[-35  58  12 -52  40 -20 -79 -23  13   3  46  28  12  13  27   4 -25  46
  33  -9  28 -27 -23 -30  65  -1 -17  42  53 -18 -15  30  14  -1   6  29] => q_45
[ 78  14  -3 -42  20 -32 -15  12  52  34  15   8 -10  -9  42  24  43  95
  13  15  -6 -12   4   2  52  -9 -33  56  45 -31   8  13 -22 -32 -21 -23] => q_415
[ 49  26  55 -43  25  -9  34   2  -6  52   1  10  44  22  45  -3  41  26
 -13  -8   3 -44   9 -46  -8 -57  15  38  15 -23 -29  34  42  19 -31   7] => q_541
[ -2 -20 -27  -5 -17  -6 -41  19 -11 -14 -10  13  11  31 -20 -30  41  51
 -20  21  30 -30 -49  -6  41  -3  -1   3  40 -28  -1 -45  -9   0  -5 -24] => q_720
[ 25   9 -15  17  25  -3 -41 -13 -31 -26  28  21   5  47 -40 -16  22  37
 -25  29   2  11 -67   7  67 -12  12 -61  14 -17   2 -57  61  44   3 -56] => q_692
[  0 -11  -6 -30  -2   2   6 -20   2  -3 -15   8 -19  11   7 -22  34   4
  -4  18  -8 -23 -35  -1  -4  21  15   2 -25  -8  -5 -24  -3  -7 -20 -13] => q_683
[ 26 -21 -13 -12  -5 -23  -9  27  24   7  -1   8  -5  -2 -34  22  72  28
 -15   8   4   7  12  26  10   7  -5  -3  29 -23 -30   1   4  17 -21  -6] => q_45
[ 43  -8  -3 -13   2 -27 -32 -10  45  -9  16 -31   5 -27  50  -9  42 -13
  40  -4  18 -26   9 -10  62 -33 -21  32  -5 -15 -37  52  -9 -18  32  16] => q_692
[ -4 -16 -20  -6   5 -17 -25  31  18   2  20  22  -3  -4 -23  15  54  22
 -45  18  16  10   0  12  17   6   6   1  25 -28  -1  10  -2   5 -13  -3] => q_720
[ 56   7   0 -18  20 -33 -22 -11  37  12  -7  -3 -15   0  13 -49  27  15
  50  23   5 -23  26 -11  52  19 -31  14   0   0 -56 -12 -65 -43 -28 -41] => q_189
[ -6  27  -5 -20  35 -27 -76 -47 -14  20  29  28  21  40  -2  -2   3  63
   8 -46  46 -44 -13 -75  71 -36   8  34  39 -36 -71  45  10  10  35  28] => q_505
[-27  31 -14  18 -22 -11 -47 -42 -43  12   8  -8  11  30 -13  14  -2  -1
 -12 -45  47 -12  14 -48  21   4  -4  -9  24   7 -69  20 -18   2  74  55] => q_189
[-49  31  12 -34  12 -23 -85  16 -12   0  73 -30  26  11 -10  -1 -32   9
  28  -3  32 -33 -29 -40  69  -5  23  10  70 -24 -52  38  11  -8  33   8] => q_787
[ 17 -37 -11  13 -10 -13   3  19  -2  25   6  10   2   4 -41  35  48   9
 -52   4  10  20   5  19 -15  12  26 -17  29 -21  -8  -4  27  21 -15  -3] => q_683
[-15 -13  15  23  39 -13  14  11   1  11  30  34  -3  -4  -1  -8 -14  16
 -33  28   4  68  -4   9  -4   3   6  46  16 -12 -11   0  -1   8 -44 -18] => q_38
[  0  28  20  19   0  34  13 -15 -41  22  21  -8 -44  -5  12 -21 -47 -32
 -10  -7 -43  49  -4  47 -67 -27 -26   0  24  20  32 -26 -18  16  -4 -28] => q_45
[-14  15  -5 -24  18 -25 -68 -22 -12  25   2   4  10  37 -11  24  40   9
   3  -2   5 -32   4 -11  21 -35 -10   7  53 -12 -46   9 -20  19  63  14] => q_415
[ 23 -32  -2   8  -8 -11  -2  39  -2   2  19  11   8   7 -33  41  62  14
 -37  24   8  22  -4  42 -18  -2   6   1  34 -24 -28   7  41  35 -17 -19] => q_262
[ 12 -10 -40   2   4  -8 -49 -17   1 -13   4  11  11  12  -4  52  21  33
 -32  15  47 -21 -16 -12  26   7 -25  20  46 -25  38 -10  24   4   9   4] => q_189
[-21   7  -3 -10   0   7 -45  -5 -12  17  34  33  -1  42 -15 -19 -15  62
 -33  43  17   4 -32  11  25   1 -13   4  51   8  16 -69   9  20 -51 -13] => q_541
[  3  -6 -11 -10  10 -15 -54   1 -11   6  48   4  -6  14 -40  27   0  24
 -36   3   0  17   0   7  69 -16  12 -12  53 -26 -40  47 -18  11   0   2] => q_692
[ 24 -20 -11  -4  13  -6 -29  -9  -2  21  32  17  12  17 -27  21  59  42
 -38  15  15   3   0  14  20   3  -8 -17  29 -12 -16  12  44  32 -15   5] => q_787
[-29  11 -23  10  -4   6 -29  -1  -9  -8   7   1   2  12   5  61 -11 -24
 -52  19  14  -6 -27  -2  -4   6  -6  14  37 -18  25 -20  -4  14  24   6] => q_692
[ 36 -26  -6  -5   2 -31 -10  41  12   2  17   9  -1   5 -48  31  78  48
 -35  17 -18   3  10  46   8  -7  -5 -20  43 -29  -6   2 -10   9 -11 -16] => q_720
[  7  -7   5  26  -2   7 -41 -34 -26  13  37 -32   8  11   9   8 -40 -20
 -26 -29  19  -8  12 -35  60 -45  12   7  16 -15 -65  49  -2   8  55  15] => q_692
[-14  25   1   0  34 -15 -45   8   4  -9  79  10  -7  20 -27  -2  -8  51
 -14  60  -2  29 -38  19  44  44 -22 -11  37 -11   7 -57  37   5 -40 -37] => q_38
[ -2 -41 -13  -3  -3 -29 -14  28   2 -10 -27   3  33  25 -29  27  -6 -12
   2  13  31   4  -4  -3 -13  32  13  24  58 -17 -10 -21  -1  25  -7  15] => q_683
[ -2  -4 -15   5   0  19 -23 -20 -16  34 -35   6  36  38   2  48  -4 -40
  -4  -4  24 -39  16   0 -36   7 -18  14  45   2   6  -7  24  36  30  31] => q_787
[-10 -15  -1 -15  14  -9 -48   4  -2 -35  14 -19  23  14   3  13 -23  -6
  28  26  16  16 -31  26  12  11 -26  39  65  -7  13  -9  41  22 -10  11] => q_45
[ 23  -8  30 -29 -43  25  41  -2 -27  44 -39  -9  30   9  39  21 -43 -10
 -10 -41   4 -25  22 -45 -31 -25  -7  10  52   0  16   9  17   1 -23  13] => q_45
[ 27  15 -41   7  31 -11 -86 -43  13   7  28  41   4  13   3 -23  16  73
 -30   1  56 -30 -21 -53 114   2 -15  11   4 -17 -27   2  18   4 -13 -15] => q_692
[-35  -7   4 -13  -3 -28  -5  -8  -6 -24  19 -32 -12   7 -20  18 -20   4
  -2 -20  -6  -7   2 -41  46 -17  15 -18  26 -24 -31  40 -50 -44  56  -6] => q_38
[ 53   0 -50 -17 -37   7 -34 -27   5  60  -9  -2   2  26  18  30  20  38
 -53 -30  41 -96 -31 -20  78 -12  19   3  48 -39 -22   3 -37 -16  -9   4] => q_683
[ 58  -7 -22 -32  -2 -18 -60  -3  58 -37  49 -11 -14   9   2 -23 -14  37
  63  -7   5 -24 -28  13  77  11 -29 -47  48   8  -9  11 -28 -18   8 -18] => q_505
[ 27  -4 -22 -13 -30  27  -2 -27   3  21 -13 -11  18  15  28  11  16  -4
 -27 -14  38 -23  -5 -60  23  -9  14 -17 -20  19 -14  17  74  15  13   8] => q_541
[ 59  30 -13  -7  42 -17 -33 -23  46  43  24  51 -10  10  29   1  18  58
   8   2   3 -23 -18  17  62  16 -26   2  30  -5  15 -10   9 -25 -27 -37] => q_38
[ -3  -1   0 -24  -5 -14 -34 -24 -41   8 -30  -8  11  16  -6  29  41  16
  29  35 -13 -13  11   2   9 -41 -41  -7  41 -14  46 -55  24   6 -15 -21] => q_415
[  4 -50  25  -7 -78  33  79  59  21  13   6 -38 -25 -11  19  27   7 -28
 -44  17 -21   0  19  29 -82   8  -3  -7  18 -16  28 -18  -7 -24   2 -16] => q_262
[ 27 -27   2   7   0   7  18  31  28  11  -2  19 -19 -11 -18   4  59  24
 -34   5  -8  15   6  46 -31   6  -5   5  19 -15   2   4  -3   5 -20 -16] => q_45
[ 67 -30  -8  -2  -7 -30 -13  18  74  54 -25  11  21   0  37  31  57  23
   4  -7  26 -72  20  16  28 -30 -17  46  48 -14 -44  16 -21 -19  27 -20] => q_262
[-37  22  10  15  21  21 -27 -34 -65 -14  57  13 -29  32  18   3 -62 -10
 -52  18  23  49 -26 -21 -21 -16   6  31   6 -16   1 -39   8  53 -29  -3] => q_541
[ 10  -3 -16 -14  -1 -23  -6  20  -2  17  15  11  -6  -5 -25  31  54  30
 -40  11 -13  11   5  23  15 -20   6   7  20 -26  -9  14  -7  10 -20  -1] => q_720
[ 57  10 -14  14  15 -17  -4  31  68  25  -2  20 -11 -15  -6   1  46  61
  -4  38 -16  -2   7  41  52   9 -25  19  17   1 -36  -5 -79 -32 -18 -42] => q_692
[ 32 -30 -17  -8  17  19 -29  26  29 -32  25  13 -19  -6 -28   5  97  48
  25  63 -13 -11 -46  99  31   1  -6 -17   5 -37  38  -5  28   6 -31 -42] => q_787
[-19   0 -27 -16  -9  24 -20 -29  -2  22 -18  17 -34   3  27 -17   7 -41
 -20   3  -5 -26 -26   4 -54  26 -14  18 -13  25  30 -18  40 -16   5 -30] => q_262
[  3   5 -17  -1   2  24 -32 -30 -25  24  10  -5  21  31   0  46 -21  -2
 -12  -2   9 -32  -8  12  -6   1 -15  11  36  -3  23  -3  52  35  17  27] => q_787
[ 10  17 -19 -13 -31  25 -53 -42  -3   1   9  -8 -40  32  36   5  39   7
  -1  25  12 -49 -37  23  -4  35 -48 -23  13   7  33 -78   5 -22  -3 -12] => q_541
[ -47  -11   33    7   10   57   13    1  -63   19   20   12   -1   42
   -7    6  -36  -68  -24   39  -17   66  -22   22 -100   25   27   11
    3    7  -13  -35   81   74   -8  -11] => q_787
[-24  -6  23  -4   7 -41 -77  -8 -20 -15  61 -59 -24  -1 -14  38  24   1
  17  17  12  10  45  -2  24 -42 -33  21  65 -41 -33  27 -35 -24  36   5] => q_541
[ 53 -34 -18  -2  -6 -24   1 -25  -5  10 -29   2   2  17 -20   2  62  36
 -25  17   9 -32  18  -5  27  -9 -30 -24  17 -17  22 -40   2 -17 -33 -28] => q_189
[ 27 -34 -26 -10 -23 -19   5  21  18   7  24   9 -33 -16 -31  37  92  37
 -62  30   5  27   9  29   6  14  -3 -23  16 -30  14  -4  -1 -11 -38 -17] => q_189
[ 39  -5   8   2   6   5  -9  32 -19  -8  27  -1   8  36 -13   6  23  39
   2  49 -13  21 -62  68 -13 -33   4  19  50 -16  30 -62  56  53 -32 -38] => q_541
[  9 -48  10  33 -26  12  36  70  16   8  37 -26 -19   2 -47 -13  -7  35
 -15  36 -21  42  -8  68   2  -6  22 -14  41 -23  10 -40 -14  -6  -2 -47] => q_787
[ 14  -2  19  17  25 -11  15  15   7  12   0  21   5  15 -28 -19  16  20
 -14  41 -32  26 -10  22  28 -16   6 -31   9   6  -8 -43   4   3 -14 -59] => q_692
[ 41 -58 -10  -2  -4 -44 -27  35  14 -18  20  -7  -9  -4 -46  27  86   7
 -28  22  -4  23  10  37  12   7  -6 -21  43 -36 -12   5  10  12 -20 -16] => q_692
[-48  13 -31 -20   7 -18 -59 -39   3  41   1 -20 -18  11 -51   5  57   2
  16  14  -9   2  41  -3  21  41 -23   2  -3  21 -61  34  12 -27  48  28] => q_787
[ 42   7  -5  20  -5  20  18 -29 -28  39 -15   1  11  44 -23   2   5  15
  -5   1 -16 -15 -13  44  19 -12   5 -39  14  -5  19 -37  35  21  -1  -1] => q_683
[ 11 -33 -15  -7 -17 -26 -16  30   0 -13  31  -6 -34  -6 -41  39  78  29
 -50  37  -5  44   5  15  16  18  -6 -18  27 -47  -5 -12  -1  -2 -25 -26] => q_692
[ 31 -20 -16 -10  14 -38 -34  28  14 -12  28  18 -10  -6 -35  31  74  30
  -6  29  -5  22  -4  62  -9   9 -22  10  35 -14  -6   7  33  24 -29 -24] => q_262
[-25  24  16  25  17  21  -8   0   4  25  32 -14  -4  -7 -10 -11 -35 -11
  -7 -21   4  18  20  -4  24 -24  21  13   1  -1 -54  52   5   1  51   9] => q_45
[ 42   9 -36  44  22  12 -91 -66 -28 -22  33  -8 -11   9 -10   1   2  10
  -2   7  33   2   0  16  69  -2 -58 -37  20  14 -13  22  20  -4  10 -33] => q_262
[ 25  -4 -19 -21   4  -8   2   6 -15  21 -25  14   4  60 -31 -11  45  25
   0  52 -20  18 -23  22  27 -14   1 -10  16 -24  -5 -68  39  43 -13 -40] => q_720
[ -6 -31 -15 -10   3 -28 -50 -71  -9  42   1   6 -34   3   7 -38  40  27
  -7  17   1   9  -1  -1  32 -16 -30   4  14   8  22 -42  22 -33 -15 -26] => q_683
[  8  51 -13  -4   4  -2  -3  -9  -2  24  26  -5 -14  16 -23 -14  30  55
 -15  29 -24  22 -36  32  45  12 -14 -16   1  10 -19 -48  31   5 -19 -20] => q_45
[ 12  26  20  -1   7 -22   5  -9   3  45  16  -5  16  12  12  12  -1  40
  12 -17   6 -32  18 -43  60 -25  11  30   8 -32 -69  14  -9 -17  14  -2] => q_38
[ 13  19  17  18  27 -17 -39 -21 -70   6  24  -9  34  13 -17  33   5  34
  -4 -11   5   8   7 -15  29 -84   1  24  33 -26 -39  19  21  55  18   8] => q_415
[  6 -11  -8   0 -45  37   9 -40  38  39 -13   9 -26 -26  41   0  48 -24
 -15   6  -3 -31  50   5  11  -3 -37 -40 -50  18  26  -6   0 -29   1  18] => q_692
[  3  -1  13  -5 -19  65  25 -34 -16  52 -12  -1  -1 -13  39   0   7 -33
 -17  -9 -18 -52   4  -7 -40 -48   5 -17 -28  16  39  11  49   4  13 -19] => q_787
[-35 -14  -7  16  10   4 -33  -3  -6 -16   8  -9  10  15  10   7 -41 -33
 -23  12  45   6  -8 -23  -5  19   2  25  33   0  29 -12  27  -7   3   9] => q_541
[-27  -9  -8  -4  12 -23 -51   3 -14 -13   9   6  15  32 -17  37 -28 -13
   7   2  27  -6   4   0 -10   8 -16  31  63 -18   0   2  28  24  29  11] => q_262
[-24   7 -20 -46  -2 -48 -59 -32  26   6  29 -27   3  28   9  17 -20  16
  28  -5   9 -29 -15 -36  74  17 -15  21  43   0 -51   9  -3 -24  51  24] => q_38
[-10   7  -7 -24  -8 -35 -37   5 -40 -29  30  -9 -10   8 -49  15  66  81
 -27  34  -1   4 -12 -31  34  -5 -18 -36  19 -30  -6 -57   2   9 -23 -31] => q_415
[ 20   0  15  -6  -8  48 -25 -52 -66  38  20 -16   6   5  39   4   4 -37
 -10 -12  25  -9  16 -49 -17 -49 -13 -12   7 -18  16  24  82  35  -5 -10] => q_787
[-16  26  -4 -22  45  -7 -35   2 -21 -13  28  34  -8   8  17 -40 -23  10
  -6  25   8  40 -67  -2 -16 -17  15  57  24  13  23 -11  22  32 -47 -31] => q_541
[  5  -9 -22   0   4  19 -49 -22 -18 -13  -6  -6  12  19  17  27 -12 -50
   3  10  32 -17  -2 -23   1  -5 -17  27  14 -26  16   0  47  42  19  12] => q_692
[-52 -14 -19  10   0  20 -17   1  -4  14 -17  28  35  20  -1  52 -23 -17
 -41  -2  41 -16 -17 -15 -24  23  19  24  39   1  18   5  30  17  26  31] => q_787
